Below are the code and all the weights of a small trained network. Each question names an input and a class and asks about switching units off, where a switched-off unit gives its printed mean instead of its output.

import numpy as np


def w(rows, s, z=0):
    codes = np.array(rows[::2]) - 128.0
    scale = np.full(codes.shape[1], s)
    scale[-1] = z or s
    return codes * scale


def f(y):
    return np.maximum(y, 0)


def log_softmax(a):
    a = a - a.max(-1, keepdims=True)
    return a - np.log(np.exp(a).sum(-1, keepdims=True))


def net(x, mask):
    res = np.array(x, float).reshape(1, 8) / 4 @ E
    y = f(res @ A[0][:, :-1].T + A[0][:, -1])
    res = res + np.where(mask, y, B[0][:, -1]) @ B[0][:, :-1]
    return log_softmax(res[-1] @ U[:, :-1].T + U[:, -1])


A, B = {}, {}
E = w([
[56,224,218,252],'x0',
[191,42,149,125],'x1',
[40,126,138,124],'x2',
[81,159,169,183],'x3',
[225,131,229,177],'x4',
[41,152,51,135],'x5',
[199,6,140,90],'x6',
[50,185,254,1],'x7',
],0.0059)
A[0] = w([
[79,151,233,218,252],'neuron 1',
[41,198,235,105,210],'neuron 2',
[181,116,137,173,188],'neuron 3',
[98,131,28,155,196],'neuron 4',
[176,77,154,134,176],'neuron 5',
[106,119,146,104,137],'neuron 6',
[132,113,144,31,171],'neuron 7',
[109,75,110,51,169],'neuron 8',
[118,159,79,159,175],'neuron 9',
[153,76,99,29,190],'neuron 10',
[144,87,99,50,171],'neuron 11',
[185,102,249,149,228],'neuron 12',
[121,158,55,175,171],'neuron 13',
[120,144,39,218,194],'neuron 14',
[137,106,58,19,144],'neuron 15',
[126,155,87,138,90],'neuron 16',
],0.011,0.0036)
B[0] = w([
[151,161,210,145,243],'neuron 1',
[95,229,211,99,247],'neuron 2',
[207,55,121,200,185],'neuron 3',
[2,69,61,174,198],'neuron 4',
[171,64,123,113,188],'neuron 5',
[99,140,133,111,150],'neuron 6',
[98,115,144,75,192],'neuron 7',
[110,80,106,39,194],'neuron 8',
[46,104,142,180,168],'neuron 9',
[135,94,56,83,216],'neuron 10',
[109,70,59,55,197],'neuron 11',
[231,145,181,129,232],'neuron 12',
[59,110,80,192,182],'neuron 13',
[97,76,83,233,210],'neuron 14',
[38,96,75,97,211],'neuron 15',
[115,89,145,144,145],'neuron 16',
],0.0082,0.011)
U = w([
[103,99,68,2,114],'0',
[128,250,207,123,255],'1',
[61,120,95,225,57],'2',
[245,110,142,169,72],'3',
],0.0084,0.0011)

Each question gives the input, the list of numbers given to net, and the class t.
The units are the neurons (one row each of A and B). Each row of codes is followed by its name. A weight is (code - 128) times the scale printed after its matrix; where a second scale follows, it is the last column's (A, B and U).
mask holds one flag per neuron, in row order. A switched-off neuron (its flag False) gives its mean, the last column of its row in B, instead of its output. The means were averaged over made-up inputs and are rounded, as every weight is.
A unit's drop is (log p(t) with every unit on - log p(t) with that unit switched off) / (log p(t) with every unit on - log p(t) with every unit switched off).
The circuit of an input: a set's keep is (log p(t) with only the set's units on - log p(t) with every unit switched off) / (log p(t) with every unit on - log p(t) with every unit switched off). Starting from the 12 units with the biggest drops (on a tie, the unit counted first), units are removed one at a time, each time the one whose removal leaves the highest keep (on an exact tie, the one counted first), for as long as the keep stays at least 0.8.
units of the circuit, in order: the units of the circuit, biggest drop first
top k neurons: the k neurons with the biggest drops, biggest first
drop when u is switched off: that unit's drop, to one decimal
input [8,8,-3,2,3,5,7,5], class 1: units of the circuit, in order	(neuron 2; neuron 1)
input [5,-3,8,2,3,-1,5,-4], class 1: units of the circuit, in order	(neuron 1; neuron 4)
input [-4,-4,-1,8,-2,-7,3,7], class 1: units of the circuit, in order	(neuron 2)
input [-2,3,-1,-5,-8,6,2,-7], class 2: top 3 neurons	(neuron 14; neuron 4; neuron 13)
input [7,1,6,1,8,4,-3,-5], class 1: top 4 neurons	(neuron 1; neuron 2; neuron 15; neuron 4)
input [-7,8,4,8,5,-1,-4,2], class 3: units of the circuit, in order	(neuron 12; neuron 15)
input [5,-6,0,3,-8,5,-1,4], class 1: top 2 neurons	(neuron 2; neuron 1)
input [8,3,4,-2,-5,3,0,1], class 1: top 2 neurons	(neuron 2; neuron 1)
input [7,6,7,8,5,1,0,-4], class 1: drop when neuron 1 is switched off	0.2
input [3,-4,-7,5,8,-3,-7,-6], class 3: drop when neuron 3 is switched off	0.3
input [5,-6,0,2,7,3,6,-1], class 1: drop when neuron 10 is switched off	0.1
